Below is a small trained network, with its code and all its weights. Each question gives an input and a class and asks what happens when units are switched off, that is, made to give their printed mean instead of their output.

import numpy as np


def w(rows, s, z=0):
    codes = np.array(rows[::2]) - 128.0
    scale = np.full(codes.shape[1], s)
    scale[-1] = z or s
    return codes * scale


def f(y):
    return y / 2 * (1 + np.tanh(0.7978845608 * (y + 0.044715 * y**3)))


def log_softmax(a):
    a = a - a.max(-1, keepdims=True)
    return a - np.log(np.exp(a).sum(-1, keepdims=True))


def net(x, mask):
    res = np.array(x, float).reshape(1, 5) / 4 @ E
    y = f(res @ A[0][:, :-1].T + A[0][:, -1])
    res = res + np.where(mask, y, B[0][:, -1]) @ B[0][:, :-1]
    return log_softmax(res[-1] @ U[:, :-1].T + U[:, -1])


A, B = {}, {}
E = w([
[164,158,174,163,34,184,204,179,3,60,151],'x0',
[228,177,50,186,231,79,115,170,64,103,213],'x1',
[93,14,158,211,95,47,49,111,119,23,145],'x2',
[40,57,68,128,133,112,247,76,62,157,196],'x3',
[103,99,228,65,247,151,143,133,90,74,114],'x4',
],0.0068)
A[0] = w([
[114,207,92,88,140,166,147,155,158,182,146,29],'n0',
[188,148,178,166,137,146,80,178,159,133,58,57],'n1',
[150,146,149,133,74,152,161,141,89,66,161,76],'n2',
[87,105,161,94,230,176,126,156,125,86,111,135],'n3',
[97,110,183,57,84,137,154,95,161,118,99,9],'n4',
[144,168,75,113,28,47,120,132,146,162,143,64],'n5',
[128,102,109,116,185,88,93,69,193,156,92,68],'n6',
[70,98,116,80,208,132,199,86,63,84,129,154],'n7',
[102,61,143,197,96,57,76,90,137,81,170,94],'n8',
[166,159,79,166,214,113,105,191,144,106,236,23],'n9',
[160,166,73,153,58,119,120,94,153,154,151,49],'n10',
[156,177,166,108,125,116,61,196,143,116,82,63],'n11',
[153,143,219,174,94,181,190,147,26,80,159,99],'n12',
[201,144,49,177,210,90,177,102,62,101,181,99],'n13',
[100,108,112,105,217,92,81,86,178,166,110,72],'n14',
[91,104,172,119,74,186,161,107,203,126,111,60],'n15',
[133,203,121,88,129,157,175,127,123,185,122,83],'n16',
[181,133,189,100,26,161,187,122,86,68,136,102],'n17',
[187,119,166,137,136,174,66,201,188,132,113,42],'n18',
[100,92,193,103,72,164,127,89,152,152,104,91],'n19',
[107,98,99,110,198,55,113,57,181,186,120,105],'n20',
[63,29,127,166,84,35,91,91,75,80,158,86],'n21',
[161,144,61,193,74,127,135,129,134,201,83,90],'n22',
[163,185,104,39,105,196,165,130,141,165,108,60],'n23',
[84,103,155,92,62,186,159,88,177,128,97,90],'n24',
[99,110,123,105,176,88,68,89,180,184,143,90],'n25',
[107,156,105,92,137,157,227,105,129,199,171,54],'n26',
[121,79,189,188,74,26,72,90,129,23,118,124],'n27',
[171,170,130,48,137,166,158,154,134,185,133,92],'n28',
[46,54,74,123,115,102,210,96,70,180,165,105],'n29',
[148,202,126,109,109,155,41,139,146,82,95,57],'n30',
[157,143,40,157,42,110,104,154,154,146,107,91],'n31',
[118,105,12,166,47,108,157,115,133,185,161,78],'n32',
[65,110,160,108,74,152,134,115,148,162,71,77],'n33',
[108,86,160,77,24,166,119,96,158,155,69,72],'n34',
[171,176,172,106,120,127,70,179,177,100,112,41],'n35',
[222,203,65,163,188,81,116,200,128,99,206,155],'n36',
[107,115,205,99,218,171,129,142,95,106,118,110],'n37',
[144,130,220,103,253,138,147,115,100,85,130,115],'n38',
[116,134,147,184,93,217,145,189,67,88,139,52],'n39',
[203,168,173,141,93,162,63,193,161,108,61,43],'n40',
[116,162,75,227,63,153,85,127,174,171,151,88],'n41',
[148,181,120,99,137,154,185,148,152,172,106,45],'n42',
[140,190,102,92,168,185,158,100,118,156,111,119],'n43',
],0.0065,0.0015)
B[0] = w([
[153,122,129,86,180,178,95,99,112,60,89,181],'n0',
[38,76,150,131,123,144,205,136,187,153,213,192],'n1',
[164,211,72,97,105,146,174,159,195,119,110,187],'n2',
[91,161,171,82,54,57,91,177,62,163,61,183],'n3',
[160,95,119,151,174,76,92,188,127,138,153,180],'n4',
[83,134,171,85,96,87,97,143,73,175,78,177],'n5',
[174,224,60,85,80,110,191,140,154,91,103,202],'n6',
[35,98,198,101,81,93,129,127,147,193,166,191],'n7',
[90,121,133,80,210,234,66,96,140,16,89,220],'n8',
[182,116,87,215,201,103,86,228,134,185,160,204],'n9',
[74,108,145,67,109,97,83,159,87,156,82,170],'n10',
[44,49,162,137,104,174,222,90,175,195,218,190],'n11',
[163,209,38,76,75,88,182,170,200,102,95,246],'n12',
[177,72,107,208,161,119,82,211,175,190,174,227],'n13',
[182,204,48,19,60,109,181,190,156,110,114,208],'n14',
[196,133,98,225,194,109,88,173,133,199,149,187],'n15',
[99,140,136,106,207,211,93,122,125,27,100,184],'n16',
[196,218,63,66,56,121,174,159,168,128,124,219],'n17',
[59,82,111,118,83,164,174,123,161,164,211,187],'n18',
[237,119,91,227,165,63,54,214,146,178,145,190],'n19',
[165,227,68,31,65,156,192,158,205,123,131,212],'n20',
[104,132,130,103,184,212,92,110,147,74,135,236],'n21',
[76,108,182,67,94,84,90,136,93,124,80,181],'n22',
[133,118,151,93,218,179,60,101,134,60,87,197],'n23',
[206,118,113,226,204,82,79,189,163,173,186,198],'n24',
[180,230,28,46,46,134,216,144,180,93,103,201],'n25',
[65,111,167,103,196,198,128,91,163,68,172,191],'n26',
[116,149,113,89,196,222,39,81,150,22,86,254],'n27',
[135,130,153,102,186,171,71,82,73,26,110,187],'n28',
[68,81,172,137,96,205,192,131,201,185,249,222],'n29',
[82,97,167,127,128,159,183,104,158,170,155,184],'n30',
[62,111,161,54,70,91,90,188,82,164,85,187],'n31',
[42,81,192,71,99,81,118,166,104,146,121,207],'n32',
[216,84,83,204,192,73,91,192,159,206,154,190],'n33',
[253,108,117,216,200,87,54,204,129,197,168,213],'n34',
[59,76,144,133,99,174,188,140,153,149,191,190],'n35',
[190,107,134,218,158,120,74,208,132,190,141,244],'n36',
[66,108,178,74,85,33,91,207,61,168,40,187],'n37',
[78,98,173,79,71,36,80,190,51,210,56,201],'n38',
[147,205,22,53,88,111,165,166,210,109,84,200],'n39',
[50,79,165,120,122,190,203,101,209,163,197,213],'n40',
[83,157,192,55,60,81,66,164,55,147,67,187],'n41',
[126,116,132,127,173,182,74,116,143,56,112,172],'n42',
[105,107,167,131,178,199,77,120,125,76,85,179],'n43',
],0.0049,0.0073)
U = w([
[234,112,109,232,186,96,69,189,135,191,159,103],'0',
[176,254,35,94,55,138,205,157,168,96,92,108],'1',
[104,123,162,128,201,236,55,112,119,18,85,119],'2',
[40,63,178,149,102,187,218,132,159,176,234,142],'3',
[66,123,208,104,58,35,82,168,40,173,29,138],'4',
[155,165,163,172,110,127,135,99,126,122,109,255],'5',
[133,94,139,178,113,133,188,56,60,137,84,89],'6',
[142,127,151,195,105,106,163,62,60,113,107,77],'7',
],0.0079,0.0061)

Each question gives the input, the list of numbers given to net, and the class t.
The units are the neurons (one row each of A and B). Each row of codes is followed by its name. A weight is (code - 128) times the scale printed after its matrix; where a second scale follows, it is the last column's (A, B and U).
mask holds one flag per neuron, in row order. A switched-off neuron (its flag False) gives its mean, the last column of its row in B, instead of its output. The means were averaged over made-up inputs and are rounded, as every weight is.
A unit's drop is (log p(t) with every unit on - log p(t) with that unit switched off) / (log p(t) with every unit on - log p(t) with every unit switched off).
The circuit of an input: a set's keep is (log p(t) with only the set's units on - log p(t) with every unit switched off) / (log p(t) with every unit on - log p(t) with every unit switched off). Starting from the 12 units with the biggest drops (on a tie, the unit counted first), units are removed one at a time, each time the one whose removal leaves the highest keep (on an exact tie, the one counted first), for as long as the keep stays at least 0.8.
circuit, biggest first: the units of the circuit, biggest drop first
most important unit: the unit with the biggest drop
k most important neurons: the k neurons with the biggest drops, biggest first
drop when u is switched off: that unit's drop, to one decimal
input [8,3,2,7,8], class 1: 2 most important neurons => n12; n39
input [-5,5,-3,5,7], class 4: circuit, biggest first => n38; n3
input [3,5,-5,4,-5], class 0: circuit, biggest first => n13
input [-4,-4,2,-4,-2], class 0: 3 most important neurons => n34; n12; n17
input [3,8,-7,-6,-4], class 0: 3 most important neurons => n36; n9; n13
input [8,-1,8,-3,4], class 1: 4 most important neurons => n12; n17; n39; n2
input [8,3,8,3,-6], class 1: 4 most important neurons => n12; n39; n17; n2
input [6,7,-8,-5,5], class 2: 4 most important neurons => n28; n16; n43; n23
input [8,7,4,1,-2], class 1: 4 most important neurons => n12; n39; n2; n17
input [-6,7,8,8,7], class 2: 2 most important neurons => n8; n21
input [-7,-5,1,4,0], class 1: 2 most important neurons => n20; n25
input [-4,-6,3,-6,-3], class 0: 2 most important neurons => n34; n19
input [8,-6,3,4,1], class 1: 2 most important neurons => n12; n17
input [-7,6,1,-4,-4], class 1: 4 most important neurons => n25; n20; n14; n6
input [-3,7,2,3,8], class 4: most important unit => n38
input [-1,7,-2,-6,-8], class 4: 3 most important neurons => n41; n31; n22
input [-7,2,-8,7,2], class 2: 2 most important neurons => n26; n43
input [-3,-7,0,-8,1], class 3: drop when n18 is switched off => 0.4
input [4,2,-3,7,-4], class 3: drop when n29 is switched off => 0.1
input [-5,6,3,-3,-7], class 4: most important unit => n41
input [4,3,-8,8,4], class 2: drop when n43 is switched off => 0.2
input [-6,0,8,-6,-6], class 2: drop when n27 is switched off => 0.5
